Each row was made from one walk, in order. Every step used is in the known rows, and no mark comes twice. Write each row's walk.
Each row is shifted at random along 7 fixed directions that mean nothing.
Known rows
lukud/vomas/zulo/sagifu/vore/digav: [ 0.84 -0.82  4.19  1.12 -2.08 -4.47 -4.59 -0.04  0.74  2.02 -5.17  1.69
 -4.84 -3.71 -1.75 -0.68 -0.45  4.88 -4.05 -3.36 -0.31  6.41  3.96  2.59
  2.55  3.35  0.70 -0.87  0.22  0.07 -0.05  2.96 -0.74 -0.18  4.69 -1.91
  0.34  1.32  2.94  1.85  1.25]
vore/zulo/visise/lukud/senu/piru: [ 2.35  5.36  0.24  0.36 -1.78 -0.32 -0.12  0.34  2.38 -0.05 -3.10  2.41
  3.33  3.24 -2.23 -3.67 -0.45 -2.53  3.72 -3.22 -3.72 -0.01 -4.44 -1.78
 -0.44  0.06  0.36 -2.08 -0.06 -1.94  3.75 -5.48 -2.84 -0.55 -0.71  2.93
 -5.44 -1.02  3.81 -2.58  5.43]
visise/lukud/vomas/senu/digav/vore/sagifu: [ 4.10 -1.73 -4.31  0.58 -4.91 -0.84 -1.68 -0.58  1.42  1.95 -1.62 -2.32
 -3.78  0.91 -1.73 -2.61 -1.22  0.28 -1.40 -1.35  0.64 -0.23  0.74  0.05
  0.93  1.68  3.32 -3.10 -0.85  1.71 -0.87  3.01  0.34  0.36  2.65 -0.79
  0.48  0.11  0.13  1.89  0.29]
zulo/sagifu/vore/digav/piru/visise/lukud/senu/vomas: [ 3.72  1.49 -2.01 -0.64 -1.68 -1.89  1.31 -0.28  2.48  0.48 -3.08 -1.58
  0.83  0.85 -1.30 -3.72  0.46 -1.58  2.32 -3.04 -0.34 -3.13 -1.28  0.26
 -0.05 -0.12  0.03 -1.12  0.34 -0.32 -0.04 -3.39  1.35  2.97  1.93  0.08
 -3.68  0.18  3.12  1.67  3.01]
lukud/vomas/zulo/sagifu: [-0.57  0.29 -0.05  1.94 -0.40  0.87 -1.41  0.66 -0.58 -1.01 -0.61 -1.58
  0.47 -0.39  1.80  0.66  0.72  0.37 -0.38 -0.26  0.37 -1.60  0.67  0.58
  2.48  0.08  0.98  0.75 -0.56  0.28 -0.72  0.03  0.20 -1.02  0.17 -0.11
  0.43  0.50  0.80  2.67  2.09]
piru/visise/lukud/sagifu: [ 0.09  1.97 -1.55 -1.37  1.05 -0.64  3.38 -0.67  0.05 -0.73 -4.64 -3.68
 -0.96  0.27  2.02 -1.17 -0.49  1.58  0.83 -4.30 -0.65  4.85  1.64  2.42
  0.98  0.37  1.46  0.34 -2.98 -0.62  1.53 -1.46  1.06  2.86  0.95  2.07
 -3.11 -0.54  0.10  2.95  2.46]
digav/vore/zulo/vomas: [ 2.13 -0.45 -1.50  5.53 -3.55 -0.91 -1.76  0.62  0.26 -0.79 -0.33 -1.71
 -0.99 -0.05 -0.60 -3.76 -1.28  0.29 -0.33 -0.21  1.43  1.59 -1.29 -0.72
  1.75  3.10  3.10 -2.18 -0.84 -0.16 -0.47  0.06  2.07 -0.94  2.08 -0.40
 -0.44  2.36 -2.84  1.54 -0.06]
lukud/senu/piru/zulo/vore/digav: [-1.65  3.09 -0.98  1.11  6.10  5.27  3.34 -0.54  1.17 -1.12 -3.78 -2.37
  1.03  1.86  0.98 -1.56  0.37 -0.58  1.85 -3.53 -1.75 -0.13  1.42 -2.15
 -3.64 -2.70 -1.48 -0.28 -3.97 -3.10  1.31 -3.07 -2.99  0.92 -1.77  4.30
 -3.29 -0.94 -1.24  3.78  3.77]
sagifu/vore/lukud/vomas/senu/digav/piru: [-5.19  2.34  2.25 -2.66  3.30  3.46 -0.74  0.14 -0.12 -0.12 -1.99  1.64
  0.63  0.58 -0.03  1.56  0.16  1.02 -0.88 -1.09 -1.51 -3.25  0.36 -0.47
  1.49 -0.74 -3.03  1.56 -2.14 -2.32 -2.46 -2.08 -2.39  1.00 -3.23  1.07
  0.90 -2.41  1.84  1.47  2.40]
lukud/sagifu/vore/digav/senu: [-1.51  0.08  3.10 -2.57  2.26  2.61  1.45 -0.11  0.03  2.66 -2.99  1.00
 -2.09  2.62 -1.49  0.28  0.51  2.74 -2.49 -0.94 -2.00 -0.32  0.21  1.27
 -0.87 -0.89 -2.05  2.30 -1.60 -0.98  0.97 -0.59 -2.26  0.35  0.83  0.12
  0.03  0.10  0.58  1.64  3.16]
sagifu/vore/digav/senu/piru/visise/lukud/vomas: [-1.92 -1.15 -0.54 -1.20  1.46  2.11  2.55 -0.60 -0.77 -0.23 -2.20 -1.04
 -1.87  0.54  0.76 -0.45 -0.67  0.82 -0.80 -1.23  0.12  0.74  1.52  0.46
  1.21  0.75 -2.87  1.32 -3.43 -1.27 -1.19  0.28  1.96  2.42 -1.00  0.65
 -0.37 -1.08 -2.33  2.95  0.22]
zulo/sagifu/vore/lukud/vomas/senu: [-0.81 -0.26  1.31  0.39 -0.87 -0.68  0.11 -0.42 -0.51 -0.30 -1.00 -1.75
 -0.77 -2.70  1.00 -0.03  1.75  1.54 -2.19 -1.23  0.44 -0.74  1.18  1.46
  2.22 -1.99 -0.36  1.10 -1.94  1.76 -3.77  1.12  2.85  4.09  2.71 -2.17
 -1.43 -0.62  1.19  3.70  0.98]
visise/lukud/sagifu/vore/zulo/vomas: [ 0.02  2.52  1.93  2.62 -1.88 -2.81 -2.25  0.90  0.74 -0.58 -1.17  1.34
  0.89 -0.61  0.48 -1.88  0.00  1.16  0.25 -1.38 -0.99 -0.78 -3.25  1.59
  4.73 -0.22  1.26  0.19  0.70  0.40 -1.41 -2.27  0.64 -1.24  2.99 -0.93
 -1.47  0.66  1.84  0.31  3.19]
zulo/sagifu/vore/digav: [-2.31 -0.19  0.19  0.31  3.91  5.12  1.56  0.04 -0.57  0.15 -2.31 -0.37
 -2.00  2.62 -0.28  1.26  1.28  2.40 -0.67 -0.80 -0.43 -1.56  0.43 -0.07
  0.23 -0.39 -0.98  1.58 -1.47 -1.68  0.61 -1.01 -2.34 -1.07  0.32  1.09
  1.02 -0.75 -0.17  3.40  2.20]
visise/lukud/sagifu/vore: [-2.01  1.98  2.43 -3.36  1.49  0.33  0.23 -0.02 -0.40  1.50 -3.38 -0.70
 -1.80 -1.87  0.96  0.17  0.49  3.65 -1.41 -1.41 -0.18  2.29 -0.66  2.89
  1.35  0.25 -1.52  2.53 -2.19  0.27 -0.42 -1.27  1.11  3.88  3.78 -0.13
 -1.76 -1.56  1.02  1.82  1.83]
senu/vomas/visise/lukud: [-1.72 -1.08  1.16 -1.04 -1.52  1.68 -2.58 -0.85 -1.83  0.07 -0.21  2.43
 -1.35  0.51 -1.79  1.87 -0.78 -0.68  0.42  1.14 -2.08 -1.42 -0.91  0.56
  2.46  3.14 -2.22  1.28 -1.04 -0.53 -0.54  0.29 -0.98 -1.87 -2.18  0.56
  1.41 -2.38  1.23 -2.19  0.23]
vomas/senu/piru/zulo/visise: [ 0.85 -1.23  1.26  1.30 -0.86 -2.42 -3.22  0.42 -0.25 -0.74 -0.37 -2.31
 -1.28 -4.39 -2.34 -0.41  2.29  1.52 -0.89  0.50 -0.04  3.79  1.66 -2.30
 -1.12  4.63  1.06 -0.51  0.44  2.16  1.18  1.07  1.96  0.93  1.03 -3.16
 -0.80  0.02  0.16 -0.13 -2.81]
vomas/senu/piru/vore/lukud/sagifu: [ 2.07  3.53 -2.71  0.90 -2.91  0.57 -1.98 -1.74  2.32  1.15 -1.70  0.91
 -0.93  3.29 -1.89 -2.98 -1.83 -2.78  3.05 -3.75 -3.08 -1.89 -3.06 -1.73
  0.61 -0.67  1.98 -3.64 -1.97 -0.28  1.58 -2.32 -3.51 -2.16 -1.36  2.59
 -1.32 -2.61  2.75 -2.37  4.57]
piru/vore/zulo/visise/lukud: [ 1.31 -1.43 -2.02 -0.03 -1.67 -2.63 -2.07 -0.42 -0.09 -0.41 -2.05 -2.83
 -3.17 -3.01 -1.41 -2.52 -0.72  1.79  0.54 -0.49  0.72  4.60  1.68 -0.13
  0.26  4.02  0.73 -1.97 -1.90  2.49  0.32  1.74  1.39  0.86  1.98 -0.62
 -0.64 -2.00 -1.23  0.58 -2.34]
sagifu/vore/zulo/vomas/visise/lukud/senu/piru: [ 1.35  1.44 -1.47  1.71 -1.12 -0.79 -0.99  0.37  1.72 -0.70 -1.17 -0.45
  1.76 -0.55 -1.46 -1.58  0.04 -1.03  1.02 -0.85 -1.01 -0.18 -1.04 -2.21
 -0.07  0.51  0.51 -1.29 -0.89  0.07 -0.53 -0.68  1.15  0.59  0.74 -0.27
 -2.83 -1.97  1.72  0.11  0.96]
visise/lukud/vomas/zulo: [ 1.09  1.39  3.32  0.29 -3.68  0.56 -4.49 -0.13 -0.12  1.66 -0.52  3.99
 -0.85  0.95 -0.80 -2.45 -0.93 -0.79 -0.17 -1.00 -2.48 -2.06 -4.71  0.12
  2.08  1.72 -1.45  0.36  0.84 -1.48  1.05 -1.66 -1.11 -2.15  0.33  1.85
 -1.08 -0.10  0.99 -2.74  3.01]
digav/piru/visise/lukud/sagifu/vore/zulo/vomas: [ 5.01  1.51  0.97 -2.36  0.43  1.04 -0.71 -0.99  0.65  4.59 -0.78  0.92
 -1.19  2.84 -1.25 -6.23  0.30 -0.77  4.78 -0.55 -0.93 -3.36 -6.54 -1.88
 -2.54  1.52 -3.00  0.82  0.26  1.35  1.66 -8.22 -0.40  1.61  2.32  1.96
 -3.25 -1.93  0.73 -2.69  2.87]
vore/lukud/senu/vomas/visise: [-0.52 -0.29  0.63  2.95 -1.15 -3.60  1.62  0.84  0.16 -4.44 -2.17 -1.69
  2.71 -2.02  0.16  1.34  0.97 -0.77 -1.67 -1.73 -1.12  0.51  1.80  1.31
  2.92  0.13  0.87  1.24 -0.66 -0.79 -2.83  1.57  3.67  2.13  0.78 -2.28
 -3.78  0.90  2.39  2.12  0.23]
vore/zulo/visise/lukud/senu: [ 0.99  1.40 -1.77  1.66 -0.57 -0.58  2.24  0.16  1.04 -2.73 -2.11 -2.05
  2.01  1.02 -0.92 -1.75  1.22 -0.88  0.83 -2.11 -1.49 -0.81 -1.06 -0.14
  0.96 -1.17  1.55 -0.34 -1.16 -0.39  0.65 -0.45  0.66 -0.32 -0.05  0.89
 -3.56 -0.65  0.53  2.47  2.12]
piru/zulo/sagifu/vore/lukud: [-2.24  0.07 -0.06 -2.32  2.01  0.15 -3.72 -2.08 -0.45  0.09  0.53  0.28
 -3.59 -2.67 -1.69 -0.24 -0.32 -0.26  1.93 -0.17 -0.85 -4.02 -2.07 -2.02
 -0.23  0.40 -2.22  0.11 -1.92  2.52 -1.45 -1.01 -2.43 -1.23 -1.14 -0.24
  1.87 -5.89  1.33 -0.90  0.66]
zulo/vore/digav/senu/piru/visise/lukud: [ 0.87 -1.21 -3.28  1.46 -3.53 -2.53 -4.64  0.12  0.67  0.42 -0.85 -0.34
 -3.22 -0.56 -4.13 -1.92  0.52  0.32 -0.20 -0.80 -1.23  0.42  0.20 -1.38
  0.82  2.88  3.21 -4.00  0.85  1.18  0.95  2.02  0.74 -1.74  1.04 -2.32
  1.16 -1.60  1.17 -1.23 -1.17]
visise/lukud/sagifu/vore/digav/piru/zulo/vomas/senu: [ 3.82  1.28  1.48  0.16 -1.11  3.53 -0.55 -1.30  1.47  4.76 -2.10  0.12
 -2.75  2.43 -0.93 -4.39 -0.72  0.37  0.67 -2.86 -1.13  1.01 -2.35 -1.28
 -1.52  0.56 -0.78 -0.57 -1.50 -0.32  1.67 -3.41 -0.74  0.89  2.14  2.94
 -1.06  0.60 -0.94  0.28  2.61]
zulo/visise/lukud/sagifu: [-0.28 -0.08 -0.56 -2.95  0.85  1.87  0.02  0.17 -1.32  0.82 -0.18 -0.17
 -0.53  1.80 -1.37  0.74  2.92  0.34  1.41  1.45 -1.36 -5.00 -2.32  0.91
  1.77  0.43 -1.16  2.23  0.10  1.16  0.46 -1.81 -1.05 -0.58 -1.05 -0.58
 -0.11 -2.16  1.83 -0.41  1.66]
vomas/lukud/sagifu/vore: [-0.63  1.11 -0.73 -1.52  0.42 -2.74 -2.53 -1.17  0.93  0.27 -3.32 -2.74
 -2.33 -5.03 -0.25 -1.43  0.53  2.31 -0.66 -2.10  0.13  0.70  1.48  1.13
 -0.33  0.04  1.13 -0.84 -1.85  1.54 -1.77  1.27  0.50  2.27  2.73 -0.82
 -2.12 -2.36  2.67  2.52  1.34]
piru/vore/zulo/vomas/senu: [ 2.96  0.44 -0.28  2.08 -2.63  0.03 -3.44 -2.59  0.77  2.20 -0.09 -0.84
 -1.18 -0.80 -2.07 -3.56  0.11 -0.49  1.73 -1.07 -1.56 -0.44 -0.32 -1.77
 -2.32  0.01  0.97 -2.29 -1.27  2.25 -0.43 -1.01 -1.20 -0.82  0.88  0.63
 -1.14 -1.13  1.02 -0.08  2.24]
vomas/senu/digav/zulo/visise/lukud/sagifu: [ 0.88 -1.24 -0.29 -2.44  0.55  1.64  0.78  1.09  0.04  2.16 -2.21 -2.45
 -1.42  1.87  0.07  0.22  0.44  1.02 -1.01 -0.06 -0.48  0.23  1.18  1.06
  0.97  1.01 -0.26  1.64 -1.04  0.27  0.68  0.91 -0.23  1.02  0.37 -0.03
  0.47 -0.15 -0.49  1.50  0.00]
visise/lukud/senu/vomas: [ 1.35  1.42  0.16  0.38 -5.43 -4.62 -1.20 -0.89  1.29 -0.93 -3.68 -0.70
 -0.12 -3.82 -1.42 -1.25 -1.78 -0.21 -1.17 -3.35 -0.21  4.17  3.37  2.70
  2.59  2.48  1.49 -2.12 -1.59 -0.89 -1.13  1.67  1.27  2.33  0.71 -0.49
 -1.67  0.84  2.48  2.35  2.04]
sagifu/vore/digav/zulo/vomas: [-0.34  1.44  0.82  1.24  0.20 -1.49 -2.42 -0.87  0.85 -0.14 -3.93  0.00
 -1.01 -1.90 -1.47 -3.02 -1.53  1.45  1.45 -2.17 -1.06  0.49  0.85  0.55
 -0.50  1.27 -0.06 -1.27 -1.21 -0.81 -0.05 -1.68 -2.07 -1.56 -0.31  1.95
 -1.72  1.11  1.19  1.53  2.90]
lukud/sagifu/vore/digav/zulo/vomas/senu/piru/visise: [ 1.99  1.06  1.78 -0.07  1.11  0.56 -0.71 -1.29  0.93  2.84 -2.80  0.80
 -1.27  2.36 -1.44 -2.33 -0.11  0.11  2.07 -2.65 -2.87  1.44 -1.32 -1.83
 -2.51  1.32 -0.86  0.11 -0.67 -0.28  2.66 -3.94 -1.13  0.26  0.36  1.27
 -2.37 -0.61  1.58 -1.70  2.31]
digav/senu/vomas/zulo: [-1.07  2.61  2.87  1.46 -3.58 -3.87 -3.89 -0.85  1.52 -0.99 -3.56  1.64
  0.78 -2.49  0.29 -0.70 -3.84 -0.54 -1.32 -3.36 -2.51  3.35  1.74  1.13
  1.41  1.31  0.60 -1.52 -1.31 -1.55  0.06  0.73 -2.18 -2.36 -0.86  1.46
 -1.23  1.60  2.57  0.02  3.76]
lukud/vomas/senu/digav/vore: [ 0.38 -0.21 -0.43  0.88 -2.34  2.50 -3.20 -0.32  0.44  2.78 -0.71  0.39
 -1.26  2.82 -2.84 -2.22  0.18 -1.52 -0.95  0.08 -1.76 -4.59 -2.55 -0.48
 -0.10  0.35  0.49 -0.75 -0.01 -1.69  0.12  0.53 -1.51 -0.93  0.12 -0.08
 -0.10  1.01  0.07 -0.66  2.47]
vore/lukud/vomas/zulo/visise: [ 2.77 -0.79  0.22  0.63 -1.81 -1.41 -2.29 -1.10 -0.19  0.04 -1.81  0.73
 -1.25 -0.16 -2.10 -3.25  0.23 -2.32  1.82 -0.87 -1.62 -1.69 -1.78 -1.66
 -0.31  2.51 -1.91 -0.33 -0.37  0.28  0.91 -1.74 -1.04 -2.01 -1.21  1.13
 -2.64 -0.49  0.97 -1.40  1.08]
lukud/senu/vomas/zulo/sagifu/vore/digav/piru/visise: [ 1.11  0.66  1.52  2.08  0.31 -0.46 -0.62  0.60  1.15 -0.24 -1.95  0.96
 -0.03  2.64 -1.14 -1.07  1.20  0.41  0.15 -2.44 -1.62 -1.42 -2.23 -1.19
  1.07  1.68  0.72  0.54  1.47 -1.18  1.52 -3.12  0.96 -0.92  1.15 -0.58
 -1.02  0.62  1.93 -0.20  1.40]

Write each row's walk
[-3.87 -0.91  0.87 -0.72  2.84  3.52 -1.23 -1.25 -1.19  0.54 -1.73  1.02
 -2.76  0.18 -0.10  1.58 -2.30  1.72  0.29  0.45 -0.58 -1.36  2.26  0.76
  2.01  1.27 -2.88  1.53 -3.84 -0.75 -1.75  0.65 -3.24 -3.52 -4.10  2.43
  3.98 -1.76 -1.67  2.07  1.08] => visise/lukud/sagifu/vore/digav/zulo/vomas
[-2.06  1.96  0.53  0.48  0.61  1.47 -4.89  0.51  0.58  0.81 -0.74 -0.31
 -1.10 -1.28 -1.87 -0.74  0.54 -0.04 -0.29 -0.59 -1.14 -1.09 -0.46 -1.40
  0.45  1.33  0.52 -1.24 -1.16 -0.47 -0.03 -0.49 -1.04 -0.95 -0.29  0.09
  1.90 -1.89 -0.10 -0.08  0.41] => visise/lukud/senu/digav/piru/zulo/vore
[ 2.16 -0.69  0.25  0.45  0.48 -0.67  1.15  2.22  0.50  1.81 -1.57 -3.06
 -0.75  2.24  0.96 -1.74  0.59  1.19 -0.94 -0.83  0.61  1.82 -0.94  0.92
  1.31  0.46  1.53  1.09  0.13  1.14  0.85 -0.60  2.35  3.20  4.96 -2.11
 -0.83  0.41 -0.89  1.41  0.34] => piru/visise/lukud/senu/digav/vore/zulo/sagifu
[-1.68  0.20 -0.65  1.29  0.12 -4.18 -2.59 -0.34  0.63 -1.42 -0.29 -0.84
  0.17 -3.03  0.05 -0.10 -0.24  0.98  0.44 -0.20 -0.52 -1.01  0.93 -0.20
  2.76 -0.10  0.66 -0.40 -0.90  2.65 -3.09  0.61  0.89 -1.49  0.04 -2.66
  0.53 -2.00  1.59  1.15  0.67] => digav/senu/piru/visise/lukud/sagifu/vore/zulo/vomas
[-1.72 -0.16  0.75 -2.02  0.76  0.73 -2.18 -0.23 -0.58  1.12 -1.46 -0.31
 -1.77 -1.06  0.77  1.82 -0.29  1.92 -1.04  0.20 -0.75 -1.09  2.69  1.42
  1.64 -0.69 -0.87  0.68 -2.61  2.43 -2.99  1.30 -1.57  0.53  0.32 -0.36
  1.99 -2.34  1.42  2.10  0.82] => visise/lukud/vomas/senu/digav/zulo/vore/sagifu
[ 0.93  1.92  0.12 -0.96 -0.05  2.97 -1.19  0.39  0.86  2.05 -1.56  1.36
  0.01  4.66 -1.51 -2.95 -0.50 -1.19  2.68 -0.86 -2.75 -1.72 -4.32 -1.58
  0.24  0.78 -1.35 -0.53 -0.35 -0.55  2.39 -4.07 -2.54 -1.40 -0.16  2.53
 -1.14 -1.59  0.38 -2.76  2.14] => vomas/senu/digav/piru/vore/zulo/visise/lukud
[ 0.81 -0.26  1.33 -1.42 -1.43 -1.14 -4.84 -1.05 -1.00  2.26 -0.35  2.39
 -3.17 -1.52 -0.87  0.66  0.29  1.04  0.25  0.33 -1.33  0.26  0.16 -0.37
  1.26  2.33 -1.23 -0.19 -1.07  3.48 -1.15 -0.64 -0.78 -0.42  1.21 -1.25
  1.47 -3.73  2.65 -1.94  0.15] => senu/piru/visise/lukud/vomas/zulo/vore/sagifu
[-1.28  1.41  4.21 -0.07  2.54 -0.80 -0.27  1.92  0.63  0.26 -2.55  0.72
  0.23 -0.06 -0.22 -0.45  1.39  1.06 -0.84 -1.07 -2.22  1.28 -1.63 -0.26
  1.44  0.64 -1.43  1.93  0.24 -0.13  1.41 -2.06  0.10  0.56  1.50 -1.49
 -2.13  0.90  1.07 -1.02  1.18] => vomas/lukud/sagifu/vore/digav/senu/piru/zulo/visise
[ 0.22  0.97 -3.91  0.63 -0.15 -1.58 -0.44 -1.17  1.53 -2.62 -1.87 -2.98
  0.56 -1.54 -2.15 -2.01  0.49 -0.28  1.96 -1.55 -0.75 -1.30  1.12 -1.32
 -0.40  0.06  1.40 -2.30 -2.52  1.55 -0.64  0.86  0.07 -0.71 -1.62  0.63
 -1.87 -3.13  0.96  2.07  0.49] => digav/piru/vore/zulo/visise/lukud/senu
[ 4.52  0.69  2.85 -4.27 -0.19 -3.90 -6.94 -2.32  1.25  5.74 -1.19  2.47
 -2.26 -0.81 -5.95 -5.33  2.54 -0.09  3.99 -0.99 -3.72 -4.05 -4.07 -3.02
 -5.33  2.70 -2.01 -0.82  3.68  2.89  1.95 -6.22 -2.82  0.27  1.54 -1.48
 -2.75 -3.51  6.43 -5.63  2.51] => sagifu/vore/zulo/vomas/senu/digav/piru/visise
[ 2.06 -1.13  0.09  1.27 -2.17  1.17 -3.53  0.17  0.17  1.86 -1.00  2.27
 -2.22  2.70 -3.36 -2.82 -0.44 -0.51  1.34  0.30 -2.32 -3.30 -4.73 -0.80
  0.89  2.26 -0.52 -0.27  1.23 -0.36  1.21 -1.22 -0.54 -3.33  1.35  1.15
 -0.68 -0.37  0.65 -3.01  0.66] => sagifu/vore/digav/zulo/vomas/visise/lukud
[ 1.66  0.79  0.85  0.16 -3.27 -1.02 -3.18 -0.76  0.33  1.49 -1.41  1.57
 -1.81 -0.75 -0.42  0.46 -0.88  0.14 -0.88 -1.00 -1.15  0.68  0.67  0.92
  2.20  0.82  0.39 -0.78 -1.65  2.15 -1.40  0.31 -0.95 -0.72  2.04 -0.22
  1.04 -1.74  2.42  0.22  1.61] => visise/lukud/senu/vomas/zulo/vore/sagifu
[ 1.49  0.85  2.19 -1.80 -1.79 -5.08 -4.46  0.33  0.36  2.01 -2.92 -1.02
 -2.30 -5.38  0.25 -2.44 -0.16  2.83 -0.37 -1.66  1.10  3.44  2.26  1.77
  1.16  2.40 -0.44 -0.95 -0.77  3.37 -1.64 -0.59  1.66  4.37  4.00 -2.11
 -1.26 -1.03  3.24  0.19  0.59] => digav/piru/vore/lukud/vomas/zulo/sagifu
[-2.05 -0.83  4.16 -0.38 -0.02 -5.91 -3.87  1.45  1.17 -0.78 -4.33 -0.32
 -2.89 -6.22  0.23  0.15 -1.94  5.40 -4.17 -1.95  0.49  4.55  4.45  2.97
  2.49  3.02  0.58 -0.11 -0.56  0.26 -2.53  4.50  0.85  2.00  2.89 -2.51
  0.10  0.83  1.62  2.30 -1.26] => senu/vomas/lukud/sagifu/vore/digav/zulo
[ 0.64  2.00  2.62  2.36 -0.99  1.01 -1.71  2.93  1.27  0.19 -1.85  2.00
  1.26  1.75 -1.39 -1.63  1.87  1.59 -2.02 -0.95 -0.54 -2.01 -1.98 -0.39
  1.54  1.41  0.65 -0.36  1.62 -2.50  0.03 -2.60  0.90  1.19  2.32 -0.79
 -1.43  2.35  1.60  0.56  1.35] => lukud/senu/vomas/zulo/vore/digav/piru
[-0.13 -1.60 -0.55 -1.25 -0.73 -3.65 -3.68 -1.72  0.90 -0.35 -2.80 -0.27
 -2.78 -3.75 -4.86 -0.49  0.77  1.52 -0.52 -0.86 -1.70 -1.01  2.63  0.15
 -0.29  1.44 -0.04 -1.16 -1.04  1.97 -0.76  3.90 -1.51 -2.22 -0.91 -1.22
  0.03 -3.05  2.73  1.17 -0.19] => sagifu/vore/digav/zulo/visise/lukud/senu
[ 2.43 -2.70 -3.64 -2.37  0.10  0.35 -2.94 -3.34  0.48  2.79 -0.59 -1.38
 -4.31 -0.23 -3.39 -0.76 -1.32 -1.60  1.93  0.30 -1.44 -3.40  1.62 -2.04
 -2.32  1.46 -0.97 -1.08 -2.48  3.45 -1.22  2.00 -3.45 -2.87 -2.29  0.50
  2.18 -4.50  1.04 -0.51  0.40] => piru/zulo/vomas/visise/lukud/senu/digav/vore/sagifu
[-5.11  1.81  2.46 -1.12  3.95 -1.12 -1.64 -0.66 -0.41 -0.97 -3.34  1.70
 -0.07 -1.92  0.53  1.53 -1.30  2.19  1.48 -1.37 -2.27 -0.24  2.10  1.64
  2.62 -0.11 -2.52  1.51 -2.38 -0.17 -1.86 -1.43 -2.50 -1.74 -3.05  0.90
  0.45 -1.71  2.19  0.66  2.66] => senu/piru/visise/lukud/sagifu/vore/digav/zulo/vomas
[ 1.64 -0.98  0.08 -0.52 -0.28  0.33 -2.88 -0.41  0.48  2.84 -1.16  1.51
 -1.90  0.08 -4.62 -1.44  2.16  0.70  0.74  0.25 -2.26 -1.93  0.31 -0.91
 -1.01  1.25 -1.51 -0.89  0.58  1.03 -0.26 -0.14 -0.74  0.36  0.92 -1.80
 -0.67 -2.14  2.80 -2.10  0.73] => zulo/vomas/visise/lukud/senu/piru/vore/digav
[ 1.57  0.86  0.17  1.81  0.64 -0.84  0.45  2.17  2.47 -0.32 -1.36 -2.20
  0.17  2.23  1.79 -2.24  0.05  1.95 -1.59 -2.54 -0.19  0.62 -3.06 -1.32
  1.34 -0.06  2.43  0.32  0.89 -0.35  0.33 -0.80  2.31  1.25  4.71 -0.91
 -1.96 -0.08 -0.69  1.56 -0.01] => vomas/senu/digav/piru/visise/lukud/sagifu/vore/zulo
[-0.52 -2.45  2.95 -0.04  2.05  0.74  0.32 -0.08 -0.45  0.70 -1.54 -0.66
 -1.06  0.34 -0.04  1.71 -0.35  0.28 -1.33  0.35 -1.16  0.24  1.55  0.07
 -0.15  1.46 -2.89  3.15 -1.31  0.30 -0.67  0.56  0.46  0.24  0.72 -1.16
  0.17  0.35  0.27  0.56 -0.07] => piru/zulo/sagifu/vore/digav/senu/vomas/visise
[ 1.70 -0.90 -0.85  2.20 -1.87 -2.33 -2.99  0.78  0.88  0.96 -0.22 -1.24
 -0.97  1.60 -0.16 -1.74  0.23 -0.16  0.09 -0.77 -0.68 -2.42 -1.54  0.21
  2.98 -0.14  2.54 -0.95  1.16  1.97 -0.56  0.91  0.22 -1.17  2.69 -2.27
  0.44 -0.14  1.34  0.08  1.42] => piru/visise/lukud/vomas/senu/digav/vore/zulo/sagifu
[-0.32  1.70  3.70 -2.46  0.17 -1.74 -3.06  0.59  0.24  1.32 -2.49  1.83
  0.23 -1.13  0.48 -2.10  0.08  0.64 -0.12 -1.99 -2.20 -0.72 -1.77  0.64
  0.87  1.09 -2.59  1.48  1.04 -1.06 -0.09 -2.60  0.09  1.51  0.66  0.53
 -2.63 -0.56  2.30 -1.53  2.28] => senu/digav/piru/visise/lukud/vomas/zulo
[ 3.65  1.54  0.41 -0.87 -1.66 -1.07 -1.40  0.24  0.88  2.22 -2.45 -0.45
 -1.14  0.92 -0.97 -3.35 -0.04  0.37  1.79 -2.03 -1.25  0.83 -2.67  0.44
  0.80  2.55  0.62 -0.19  0.19  0.50  1.88 -3.17  0.49  0.78  1.83  1.21
 -2.59  0.04  1.77 -1.75  1.99] => digav/piru/zulo/vomas/visise/lukud/sagifu
